The states form a tree under R. A name lists the branches taken from the top; the branches are ba te le ve. The symbol vu goes to the parent.

In the rows, zero is written as 148.

Rows of some states; one shown again gets a slightly different row:
ve/le/te/ba	143,126,80,171,166,133,147,152,134,151,159,155,164,102,163,156,116,135,261,180,95,108,190,170,218,140,111,178,157
te	143,122,200,138,128,124,195,169,122,160,151,108,150,203,112,142,144,129,83,130,191,169,138,120,98,224,240,174,157
te/ve/le	172,189,202,144,117,173,194,150,143,131,101,97,183,212,147,149,179,197,106,123,134,145,76,134,129,159,188,190,114
te/ve/le/ba	140,173,164,140,127,174,209,150,161,175,121,108,158,177,151,148,133,169,138,113,130,170,37,147,181,131,157,184,90
ve/te/ve/te	187,167,139,110,131,184,103,167,203,107,146,162,139,165,202,117,184,120,119,163,138,168,228,146,129,93,82,111,161
ve	152,121,207,136,121,131,154,130,132,150,173,129,167,172,122,140,187,148,133,174,174,122,249,177,116,181,221,185,195
te/ve/ve/ve	114,114,147,138,121,169,171,138,141,167,154,93,193,174,149,156,121,161,117,87,146,158,38,107,148,119,119,143,116
ve/ve/ve/ve	106,176,152,160,174,128,142,90,145,211,172,148,182,84,203,158,123,142,197,196,166,122,205,143,137,116,122,104,150
te/ve/te/ba	155,182,173,125,150,157,185,142,201,119,119,134,189,182,206,134,125,126,89,162,160,149,39,147,173,129,177,164,101
ve/te/ba/ve	220,161,121,122,174,144,134,124,187,104,156,182,129,121,163,112,165,173,141,150,106,176,224,146,151,85,135,105,143
ve/ve/ve/ve	109,185,144,165,154,123,152,101,125,222,171,136,184,92,192,126,116,155,200,168,175,126,181,138,134,84,128,124,148
te/te	135,149,155,131,121,132,171,178,193,177,153,93,113,205,139,167,173,148,138,93,201,193,124,111,152,217,217,170,159

Each walk starts at a row, and each symbol moves it to the next state.
Answer with the state's row; about right is enough.
new walk
159,99,137,150,127,157,124,169,154,178,176,138,148,163,150,146,135,115,212,151,137,72,255,184,147,161,102,172,171
le
178,121,118,175,183,175,75,155,177,174,176,161,171,117,136,172,113,138,221,138,129,108,210,155,161,128,78,143,139
vu
161,118,115,169,141,147,104,151,145,156,174,132,144,143,127,130,142,130,205,140,118,93,251,181,155,170,98,160,172
vu
171,76,142,158,141,129,136,139,141,137,181,157,137,123,122,159,139,121,179,155,161,88,260,155,120,172,177,201,186
ve
171,101,145,179,136,138,122,183,155,175,197,145,141,124,117,147,131,122,214,166,135,88,260,176,149,179,113,154,151
le
175,135,115,166,156,143,69,165,170,182,191,177,147,120,134,178,106,129,212,176,138,93,214,158,183,129,76,140,146
vu
166,106,144,167,115,158,122,179,154,199,185,159,143,144,127,137,116,132,217,153,132,94,260,176,140,170,99,147,167
te
177,82,123,164,115,166,119,151,185,131,176,154,155,116,125,144,124,134,201,131,115,102,180,166,166,83,58,138,166
vu
182,102,138,156,120,142,114,171,157,165,178,124,147,150,123,154,114,127,209,145,130,106,258,178,145,165,109,159,180
vu
179,94,147,159,161,132,149,140,144,146,173,139,164,131,98,133,116,124,182,159,152,86,272,145,137,202,183,196,200
vu
157,99,209,136,130,127,160,127,112,147,181,132,142,159,127,142,171,152,136,170,187,132,260,150,100,178,215,153,188
te
173,128,155,113,140,123,128,145,183,115,171,145,128,156,154,133,201,142,124,152,163,175,269,158,103,165,197,188,193
te
190,172,157,114,167,116,140,121,216,77,171,180,133,153,166,112,192,130,151,158,112,183,254,154,150,138,173,167,181
le
208,161,129,139,145,154,108,125,235,70,156,175,146,158,173,116,190,132,166,159,85,179,233,173,186,75,155,156,160
vu
193,163,154,110,154,137,147,110,212,85,168,167,153,156,168,108,210,151,141,173,113,164,261,159,147,139,156,174,182
le
185,140,139,120,174,142,128,109,194,70,187,190,137,148,143,109,193,144,163,182,104,197,223,158,175,99,147,147,142
vu
195,156,154,111,154,129,130,113,194,93,179,183,132,185,143,121,202,117,145,161,128,182,240,160,152,93,173,188,192
le
191,158,119,122,158,137,104,134,218,72,166,191,152,135,137,128,202,124,162,163,109,185,202,157,165,104,160,166,162
vu
183,147,163,119,154,109,145,122,193,81,155,192,145,173,147,119,204,146,150,162,125,192,252,168,162,113,159,150,170
le
209,153,134,117,166,140,129,105,206,70,154,196,125,152,158,109,188,140,170,158,95,170,206,161,175,70,145,158,155
vu
201,157,140,108,158,147,155,129,213,84,177,193,146,145,154,124,192,148,149,160,111,168,257,150,172,122,162,177,200
le
215,172,124,134,155,136,114,111,201,59,169,193,139,149,145,108,182,144,165,160,95,171,211,159,169,98,152,153,155
vu
196,144,135,109,157,133,136,116,199,77,163,172,134,162,156,125,215,156,140,179,122,196,243,153,146,134,181,159,183
le
198,156,133,116,163,145,128,123,210,77,158,192,170,156,152,105,177,134,150,153,89,188,211,153,162,86,156,170,151
vu
190,177,149,105,156,122,146,122,185,91,159,185,160,168,134,135,207,140,140,163,118,189,235,154,149,126,169,164,183
le
189,164,117,117,147,129,136,93,208,65,164,183,149,145,137,114,184,138,166,148,80,175,200,149,170,93,133,152,150
vu
189,139,149,124,148,112,142,141,209,60,169,195,154,173,142,126,207,135,163,179,122,199,255,160,163,127,171,163,199
le
201,158,123,133,139,137,114,119,228,58,160,182,157,159,156,104,214,129,156,161,85,200,206,153,160,94,137,157,172
vu
181,169,170,111,159,124,150,125,207,83,180,187,166,158,170,132,207,125,148,163,100,188,256,167,168,129,184,180,194
le
219,148,134,119,169,148,101,108,209,75,159,189,148,152,166,114,199,139,171,159,100,177,219,149,178,80,153,152,147
vu
184,136,157,113,150,126,150,118,201,79,174,163,137,165,185,123,221,116,141,195,102,175,247,158,154,122,165,166,187
vu
162,147,167,106,131,122,134,143,177,109,171,156,142,152,147,149,201,172,132,176,169,158,277,168,115,135,206,183,213
ve
194,143,201,110,131,140,104,171,194,127,148,164,131,174,168,122,173,134,121,149,162,184,255,137,110,119,133,128,191
te
185,162,152,120,125,181,101,147,202,129,125,170,133,148,191,100,189,148,141,178,177,164,233,166,119,91,90,103,164
vu
164,143,178,104,143,156,107,172,191,131,161,155,105,156,177,136,182,149,122,153,157,162,264,164,124,116,129,137,200
vu
175,119,173,117,127,130,129,144,192,131,167,169,133,163,162,137,194,141,124,169,135,180,268,159,124,151,196,160,194
te
192,140,134,107,169,145,137,126,203,94,154,186,152,175,148,120,213,135,158,149,125,174,255,169,164,103,162,166,183
le
199,171,131,114,149,144,134,130,208,73,170,194,158,149,172,129,192,148,154,166,88,179,226,151,189,77,147,167,162
vu
175,148,149,112,171,127,140,119,187,94,166,182,155,149,170,125,209,138,147,165,112,177,254,142,143,125,188,173,174
le
204,135,161,118,150,153,118,139,205,68,160,177,156,136,156,121,178,140,172,159,76,187,199,175,181,100,144,157,137
vu
190,133,147,109,158,113,140,113,192,72,167,195,154,158,153,107,209,161,158,154,123,203,250,159,147,114,204,142,200
le
206,159,117,124,156,140,126,137,201,77,156,189,140,154,142,117,185,147,151,154,75,185,205,158,177,73,139,169,142
vu
178,155,151,125,150,131,141,133,202,88,176,186,135,163,154,114,209,155,154,180,97,179,257,170,139,119,173,174,177
vu
163,106,173,137,153,137,133,146,193,116,176,164,129,167,150,116,198,154,107,157,155,167,282,157,118,155,198,178,195
te
181,138,162,107,156,136,153,128,189,85,167,179,143,169,179,135,197,147,163,159,112,190,257,171,147,121,155,177,188
le
180,166,111,125,157,146,108,110,210,58,159,173,135,152,157,106,175,142,166,154,88,175,223,131,173,74,139,168,157
vu
172,156,144,114,153,130,157,122,215,60,161,196,145,145,143,118,200,145,135,174,107,190,251,154,148,130,162,161,188
vu
164,148,166,124,118,129,128,119,173,124,168,152,136,186,135,145,219,146,127,164,153,162,296,161,101,161,186,164,191
ve
170,137,179,93,119,164,102,155,205,127,156,154,144,171,169,118,204,138,115,159,143,158,266,152,122,113,115,130,162
te
177,164,133,97,133,186,102,174,207,116,135,149,141,150,190,143,195,116,117,164,119,162,234,147,114,93,71,111,151
vu
183,138,177,101,124,166,109,156,206,125,170,163,132,175,170,129,194,135,108,159,152,188,262,156,108,120,120,118,177
te
171,166,150,81,150,171,120,145,207,114,148,151,128,146,199,123,166,138,133,171,146,173,234,146,140,82,82,108,146
vu
185,171,169,94,131,149,119,170,200,123,151,140,134,179,172,146,197,139,118,154,139,182,253,164,128,102,109,131,190
te
178,150,133,110,125,189,96,146,217,113,134,166,140,155,207,118,180,139,132,148,156,169,233,148,132,87,76,115,176
vu
187,143,159,114,123,166,100,154,204,121,156,158,136,177,159,121,180,156,99,175,152,171,249,155,108,117,116,136,194
te
193,138,143,110,113,179,96,136,211,130,128,174,127,150,189,126,180,137,136,166,129,168,227,150,140,79,95,92,167
vu
196,134,182,87,131,148,102,173,207,116,146,148,137,185,169,132,183,149,100,150,145,165,263,167,123,114,133,119,185
te
196,169,131,123,141,184,108,156,212,128,137,152,139,129,178,113,172,117,128,146,135,142,234,165,132,83,84,128,161
vu
159,148,167,85,136,157,129,168,221,129,167,167,139,153,172,138,200,143,115,166,138,176,279,137,119,101,136,125,200
vu
166,131,171,102,135,148,116,135,172,120,150,160,141,161,139,141,188,161,110,170,167,181,278,155,111,177,186,177,184
ba
220,161,162,110,155,144,84,143,202,111,157,186,114,145,159,140,191,176,127,173,135,182,274,164,157,140,193,137,154
ve
200,153,122,104,175,142,119,129,176,105,149,173,143,142,160,111,195,164,145,174,105,187,233,135,168,76,138,128,138
vu
195,187,155,110,148,154,110,141,204,109,162,203,115,153,174,132,219,175,127,169,151,185,268,169,149,164,177,135,151
ba
197,153,135,112,157,174,96,146,214,118,146,198,135,130,169,134,176,167,125,169,133,206,229,164,176,93,146,112,145
vu
193,163,172,92,174,163,124,152,196,126,152,185,117,156,169,125,198,164,129,185,143,187,256,152,142,155,172,136,159
ve
207,167,134,105,176,136,145,137,192,97,153,183,129,136,166,115,170,162,147,155,95,182,247,143,161,90,158,138,131
vu
197,155,159,114,152,161,112,146,192,129,168,193,137,145,163,120,195,188,131,185,132,186,280,147,142,158,190,138,158
ba
197,148,136,117,154,185,112,148,198,127,151,200,137,110,187,148,172,183,118,173,119,172,240,173,176,95,137,118,132
vu
213,171,166,108,170,153,103,153,206,123,156,188,117,142,158,116,212,184,126,168,122,176,271,151,167,151,177,134,148
ve
195,163,115,121,206,163,155,141,197,103,147,179,139,130,173,106,173,164,141,155,95,215,221,154,161,69,138,145,146
vu
188,163,174,119,155,157,114,154,173,134,149,194,126,134,168,139,209,162,139,161,144,177,265,157,161,159,172,139,156
vu
171,144,178,125,128,120,142,140,182,117,170,156,144,168,141,118,211,151,118,173,169,165,295,140,117,172,193,168,198
vu
154,118,221,123,119,111,158,144,138,152,169,146,149,151,137,130,174,130,129,183,173,120,275,176,103,207,195,164,204
ba
108,142,205,134,145,100,175,127,133,163,146,183,133,140,118,150,190,167,155,216,155,139,235,187,117,155,189,144,180
vu
156,123,210,122,127,124,154,134,145,151,180,144,144,153,131,146,180,143,120,180,194,147,269,157,89,207,204,175,183
ve
137,184,211,132,143,139,167,100,133,196,160,136,179,116,168,154,174,186,166,162,193,118,242,173,98,182,181,150,178
ve
147,181,198,139,139,117,128,86,140,195,177,130,169,105,202,151,159,154,203,172,169,124,234,171,113,136,157,104,157
ba
119,205,161,158,165,123,157,101,141,221,162,149,174,104,207,176,132,170,245,209,143,137,168,148,163,138,100,107,146
vu
141,192,212,162,132,124,161,79,144,184,182,158,178,99,192,145,136,161,222,180,185,126,219,148,111,145,148,97,162
ve
105,208,157,160,178,140,131,98,152,228,180,138,180,81,207,157,112,152,192,166,155,110,183,132,127,98,89,105,141
vu
140,183,204,151,160,123,133,78,127,186,180,106,173,110,184,153,137,160,208,177,173,130,214,145,97,137,144,110,171
ba
112,197,174,164,157,104,151,87,141,204,158,136,181,99,181,172,138,176,250,180,134,150,187,167,152,103,105,105,131
vu
139,193,218,127,159,126,151,93,131,181,177,130,182,111,196,116,138,153,185,174,178,129,227,155,100,143,148,107,155
ba
103,186,149,167,149,125,153,93,131,203,172,137,175,101,181,178,117,175,241,170,164,132,178,157,149,134,140,120,119
vu
132,198,205,153,153,114,148,90,133,167,180,135,161,110,197,135,155,167,194,170,171,143,226,157,116,142,141,104,123
ba
100,191,169,155,147,136,166,103,151,204,159,129,174,102,206,181,119,180,249,170,133,119,177,161,137,102,108,100,150
vu
138,219,206,139,167,106,156,72,138,185,177,133,165,92,192,141,146,154,201,183,172,129,218,148,104,134,138,116,131
